Below are the code and all the weights of a small trained network. Each question names an input and a target symbol and asks about switching units off, where a switched-off unit gives its printed mean instead of its output.

import numpy as np


def w(rows, s, z=0):
    codes = np.array(rows[::2]) - 128.0
    scale = np.full(codes.shape[1], s)
    scale[-1] = z or s
    return codes * scale


def f(y):
    return np.maximum(y, 0)


def softmax(a):
    e = np.exp(a - a.max(-1, keepdims=True))
    return e / e.sum(-1, keepdims=True)


def log_softmax(a):
    a = a - a.max(-1, keepdims=True)
    return a - np.log(np.exp(a).sum(-1, keepdims=True))


def net(x, mask):
    ids = ['ΔΘΛΦΩαβεζημξπτψ'.index(c) for c in x.split()]
    T = len(ids)
    res = E[ids] + P[:T]
    q, k, v = (res @ M[0].T for M in (Q, K, V))
    z = softmax(np.where(np.tri(T) > 0, q @ k.T / 4**0.5, -1e9)) @ v
    res = res + np.where(mask[0], z, O[0][:, -1]) @ O[0][:, :-1]
    y = f(res @ A[0][:, :-1].T + A[0][:, -1])
    res = res + np.where(mask[1:25], y, B[0][:, -1]) @ B[0][:, :-1]
    return log_softmax(res[-1] @ U[:, :-1].T + U[:, -1])


Q, K, V, O, A, B = {}, {}, {}, {}, {}, {}
E = w([
[108,95,134],'Δ',
[115,173,137],'Θ',
[82,156,160],'Λ',
[152,122,148],'Φ',
[118,75,157],'Ω',
[170,114,73],'α',
[122,135,164],'β',
[68,111,47],'ε',
[135,121,152],'ζ',
[85,114,150],'η',
[96,253,85],'μ',
[185,167,73],'ξ',
[122,139,90],'π',
[180,92,120],'τ',
[88,188,134],'ψ',
],0.022)
P = w([
[58,206,203],'0',
[50,97,59],'1',
[35,40,38],'2',
[38,36,41],'3',
[40,36,27],'4',
[32,29,21],'5',
[27,39,13],'6',
[20,37,8],'7',
[7,35,8],'8',
[31,40,9],'9',
],0.0016)
Q[0] = w([
[59,106,120],'H1',
[108,178,179],'H1',
[172,69,153],'H1',
[176,86,253],'H1',
],0.036)
K[0] = w([
[81,77,154],'H1',
[72,132,199],'H1',
[227,99,134],'H1',
[233,71,252],'H1',
],0.03)
V[0] = w([
[173,82,89],'H1',
[60,136,142],'H1',
[156,88,53],'H1',
[112,137,2],'H1',
],0.0051)
O[0] = w([
[178,138,70,96],'H1',
[77,155,171,188],'H1',
[132,127,38,145],'H1',
[16,83,1,249],'H1',
],0.006,0.0016)
A[0] = w([
[99,101,212,27],'N1',
[113,201,157,162],'N2',
[91,197,157,5],'N3',
[198,163,147,28],'N4',
[185,132,111,43],'N5',
[146,184,170,173],'N6',
[183,140,181,204],'N7',
[99,149,196,133],'N8',
[138,145,134,53],'N9',
[128,218,94,144],'N10',
[181,255,100,6],'N11',
[50,73,121,4],'N12',
[180,63,109,3],'N13',
[193,152,156,54],'N14',
[211,58,167,87],'N15',
[146,134,116,66],'N16',
[185,250,66,86],'N17',
[188,157,145,42],'N18',
[149,171,193,137],'N19',
[96,120,85,137],'N20',
[169,112,139,94],'N21',
[144,63,171,72],'N22',
[176,82,125,56],'N23',
[154,184,165,175],'N24',
],0.015,0.0069)
B[0] = w([
[94,211,167,189],'N1',
[125,39,115,253],'N2',
[54,127,80,196],'N3',
[131,41,92,129],'N4',
[148,87,88,144],'N5',
[135,57,111,213],'N6',
[144,186,212,210],'N7',
[87,174,191,239],'N8',
[126,83,113,128],'N9',
[168,177,78,251],'N10',
[2,170,157,182],'N11',
[197,110,168,173],'N12',
[203,72,90,155],'N13',
[92,86,151,131],'N14',
[73,133,36,188],'N15',
[120,112,115,131],'N16',
[207,112,192,233],'N17',
[120,62,106,129],'N18',
[176,99,74,198],'N19',
[99,171,95,240],'N20',
[95,135,144,140],'N21',
[163,126,67,162],'N22',
[169,125,164,150],'N23',
[162,77,102,203],'N24',
],0.046,0.0054)
U = w([
[108,123,123,123],'Δ',
[145,33,136,102],'Θ',
[16,84,176,168],'Λ',
[104,140,118,90],'Φ',
[45,223,136,157],'Ω',
[202,110,134,113],'α',
[166,92,224,189],'β',
[124,199,65,150],'ε',
[101,125,128,122],'ζ',
[56,198,255,97],'η',
[24,149,71,186],'μ',
[178,201,186,101],'ξ',
[95,119,124,124],'π',
[140,88,52,130],'τ',
[55,48,64,6],'ψ',
],0.0067,0.015)

Each question gives the input, a string of symbols that net reads in full, and the target symbol t.
The units are the heads (4 rows each of Q, K, V and O) and the neurons (one row each of A and B). Each row of codes is followed by its name. A weight is (code - 128) times the scale printed after its matrix; where a second scale follows, it is the last column's (O, A, B and U).
mask holds one flag per unit, heads first, then neurons. A switched-off unit (its flag False) gives its mean, the last column of its rows in O or B, instead of its output. The means were averaged over made-up inputs and are rounded, as every weight is.
A unit's drop is (log p(t) with every unit on - log p(t) with that unit switched off) / (log p(t) with every unit on - log p(t) with every unit switched off).
The circuit of an input: a set's keep is (log p(t) with only the set's units on - log p(t) with every unit switched off) / (log p(t) with every unit on - log p(t) with every unit switched off). Starting from the 12 units with the biggest drops (on a tie, the unit counted first), units are removed one at a time, each time the one whose removal leaves the highest keep (on an exact tie, the one counted first), for as long as the keep stays at least 0.8.
circuit, biggest first: the units of the circuit, biggest drop first
k most important neurons: the k neurons with the biggest drops, biggest first
drop when u is switched off: that unit's drop, to one decimal
input Λ ψ ε ψ, target ε: 3 most important neurons -> N10; N20; N6
input ε ψ Θ, target ε: circuit, biggest first -> H1; N10
input ε μ Λ Λ ξ π π, target ε: circuit, biggest first -> N8; N2; N6
input Θ Φ α Ω, target Ω: most important neuron -> N2
input Θ Φ β Θ, target Θ: circuit, biggest first -> N2; H1; N6
input ψ Λ β π Δ Φ η Φ Λ, target Λ: circuit, biggest first -> N8; N2; H1; N6
input η ξ ξ τ Φ ξ, target ξ: 3 most important neurons -> N17; N11; N10
input ε Λ π α α Λ μ α, target μ: 4 most important neurons -> N17; N10; N7; N20
input τ μ Φ Λ ζ Ω Λ π η Θ, target μ: 3 most important neurons -> N17; N19; N7
input Δ μ Λ α, target μ: 3 most important neurons -> N17; N10; N7
input Θ Λ τ Θ ψ ξ ξ ψ ξ, target ξ: 3 most important neurons -> N17; N10; N11
input Ω η τ, target τ: 3 most important neurons -> N15; N13; N8
input ε Λ Δ Φ ε ξ Λ ψ, target ε: drop when H1 is switched off -> 2.2
input Δ α Δ Λ π π, target ε: drop when N21 is switched off -> 0.0
input ζ π π ε, target ε: drop when H1 is switched off -> 0.2
